Look-ups in named tables: a row name and a column name give one cell, copied from the table.

gos
cols = rola, ker, vedoba, kegapad, nasi, dokived, dez, negedut, negif
kage: [61, 208, 123, 111, 148, 204, 60, 36, 82]
gepi: [69, 221, 148, 193, 55, 211, 66, 117, 102]
maz: [59, 200, 124, 99, 153, 197, 57, 32, 76]
lerosa: [47, 207, 122, 112, 141, 216, 59, 29, 97]
natem: [58, 201, 124, 114, 152, 202, 56, 32, 92]
suso: [46, 216, 145, 173, 52, 222, 59, 103, 103]
vonipup: [54, 205, 149, 203, 63, 190, 45, 109, 104]
kori: [64, 226, 145, 201, 58, 214, 63, 116, 108]
sop: [54, 205, 149, 192, 60, 196, 48, 106, 101]
fur: [56, 211, 121, 116, 145, 200, 61, 35, 78]
nov: [43, 201, 150, 176, 52, 203, 51, 101, 100]
lik: [68, 226, 145, 201, 60, 214, 61, 114, 109]
falusaz: [57, 196, 126, 99, 154, 206, 55, 29, 91]
doti: [47, 198, 124, 106, 148, 206, 57, 26, 93]

falusaz, negif -> 91
doti, dez -> 57
vonipup, ker -> 205
fur, negif -> 78
lerosa, negedut -> 29
maz, dokived -> 197
kage, negedut -> 36
natem, negedut -> 32
maz, rola -> 59
gepi, ker -> 221
maz, nasi -> 153
doti, kegapad -> 106
nov, kegapad -> 176
kage, kegapad -> 111
Row with the largest kegapad: vonipup

Table zim
	sus	ralogu	daf
niv	52.9	52.8	40.5
nusetob	49.9	54.9	59.9
mutobad	52.5	53.7	41.2
kuz	32.6	20.4	2.3
gitez	56.4	69.5	95.9
boli	29.9	25.0	32.7
zef	49.5	54.4	64.1
riz	20.9	20.1	54.0
suf	34.8	28.7	24.7
nisa	55.8	65.6	76.6
kor	18.2	15.0	46.8
lar	26.6	20.2	35.7

sus of niv is 52.9
ralogu of kuz is 20.4
daf of nisa is 76.6
daf of lar is 35.7
ralogu of zef is 54.4
daf of nusetob is 59.9
sus of suf is 34.8
sus of zef is 49.5
ralogu of nusetob is 54.9
daf of kuz is 2.3
daf of riz is 54.0
daf of suf is 24.7
sus of mutobad is 52.5
ralogu of riz is 20.1
sus of boli is 29.9
ralogu of suf is 28.7
daf of niv is 40.5
ralogu of nisa is 65.6
daf of mutobad is 41.2
ralogu of boli is 25.0

buvurol.csv
,razugez,vus,ripeg
tanip,0.803,0.837,-0.845
neli,-0.826,0.889,-0.901
biguga,-0.845,0.857,-0.859
supubip,-0.846,0.859,-0.897
mer,-0.880,0.825,-0.883
ketom,-0.866,0.858,-0.844

biguga, ripeg -> -0.859
tanip, vus -> 0.837
supubip, vus -> 0.859
tanip, razugez -> 0.803
mer, vus -> 0.825
ketom, razugez -> -0.866
tanip, ripeg -> -0.845
neli, razugez -> -0.826
neli, vus -> 0.889
supubip, razugez -> -0.846
mer, razugez -> -0.880
mer, ripeg -> -0.883
supubip, ripeg -> -0.897
biguga, vus -> 0.857
biguga, razugez -> -0.845
ketom, vus -> 0.858
Row with the largest razugez: tanip

vifode:
	lov	kinik	pevivof	detalak	dedugeg	zutilep	nibaz	nas	gis
vod	4.613	6.243	3.839	7.295	4.971	5.200	7.149	4.726	7.781
lar	5.742	4.405	4.426	3.452	6.686	5.497	4.195	4.557	4.770
pap	4.304	4.725	4.588	5.020	4.090	4.397	4.827	4.604	4.719
negepi	4.142	3.208	5.306	2.640	3.480	3.719	2.493	4.481	1.728
neb	4.856	5.891	3.946	6.538	5.349	5.279	6.580	4.693	7.215
tasima	4.134	4.173	4.873	4.234	3.662	4.057	3.988	4.561	3.579
niv	4.918	5.179	4.253	5.322	5.318	5.077	5.472	4.633	5.876
rog	4.759	4.336	4.667	4.049	4.852	4.642	4.181	4.565	4.181

What is the lov of rog in vifode? 4.759
What is the kinik of rog in vifode? 4.336
What is the nas of pap in vifode? 4.604
What is the dedugeg of niv in vifode? 5.318
What is the gis of vod in vifode? 7.781
What is the pevivof of negepi in vifode? 5.306
What is the dedugeg of tasima in vifode? 3.662
What is the lov of vod in vifode? 4.613
What is the zutilep of rog in vifode? 4.642
What is the nibaz of neb in vifode? 6.580
What is the nas of negepi in vifode? 4.481
What is the pevivof of vod in vifode? 3.839
What is the gis of neb in vifode? 7.215

rogo
         pof  gazete  luf  datome  lenova  lusez  buzadip
dip       91      88   65     129     113     90      104
niramo    88      80   70     126      89     80       84
mogorup   84      80   71     107      98     68       91
vap      105      76   51      95     102    149       77
demove    72      72   53     181     155     88       93
tirotor   82      76   63     112     100     98       98
feki      74      80  139      49      53     62       83
biket     60      87  104      80      80     55      114
gogeke    86      85   62     103      94    107       73
pifer     73      80   68     115     104     81       95
zil       70      95  121      53      63     70       69
feveku    95      97   81      56      63    116       63
vek       75      75   69     102     119     86       89
gatumi    56      91  230      50      55     45       94

lusez of mogorup: 68
buzadip of vek: 89
pof of demove: 72
lenova of biket: 80
luf of demove: 53
lenova of vek: 119
luf of pifer: 68
buzadip of dip: 104
lenova of demove: 155
luf of mogorup: 71
buzadip of gatumi: 94
lusez of vek: 86
pof of tirotor: 82
gazete of niramo: 80
pof of biket: 60
datome of demove: 181
datome of mogorup: 107
buzadip of vap: 77
pof of vek: 75
Row with the largest lusez: vap

befek:
	fiziraf	mes	tivi	bopenid	vez	bir	morut	nagado
zekige	136	71	136	66	185	175	174	183
tev	129	115	202	164	46	95	181	179
beg	142	140	122	188	164	186	130	142
zag	66	106	161	205	170	162	99	226
seg	178	166	92	72	161	166	148	145
zeteve	121	179	143	133	190	221	171	117
tugasiz	116	141	120	224	192	145	124	96
vuvobi	205	121	108	172	98	108	147	191
suderev	139	110	236	193	129	115	230	122
laz	56	140	156	148	186	136	201	113
bivitev	159	243	128	243	112	161	163	198
pes	212	169	144	241	169	152	156	168

bopenid of seg is 72
mes of zekige is 71
bir of tugasiz is 145
morut of beg is 130
mes of vuvobi is 121
bopenid of zag is 205
bir of tev is 95
mes of tugasiz is 141
morut of zeteve is 171
bir of pes is 152
vez of tugasiz is 192
bir of suderev is 115
fiziraf of tugasiz is 116
nagado of bivitev is 198
bir of zekige is 175

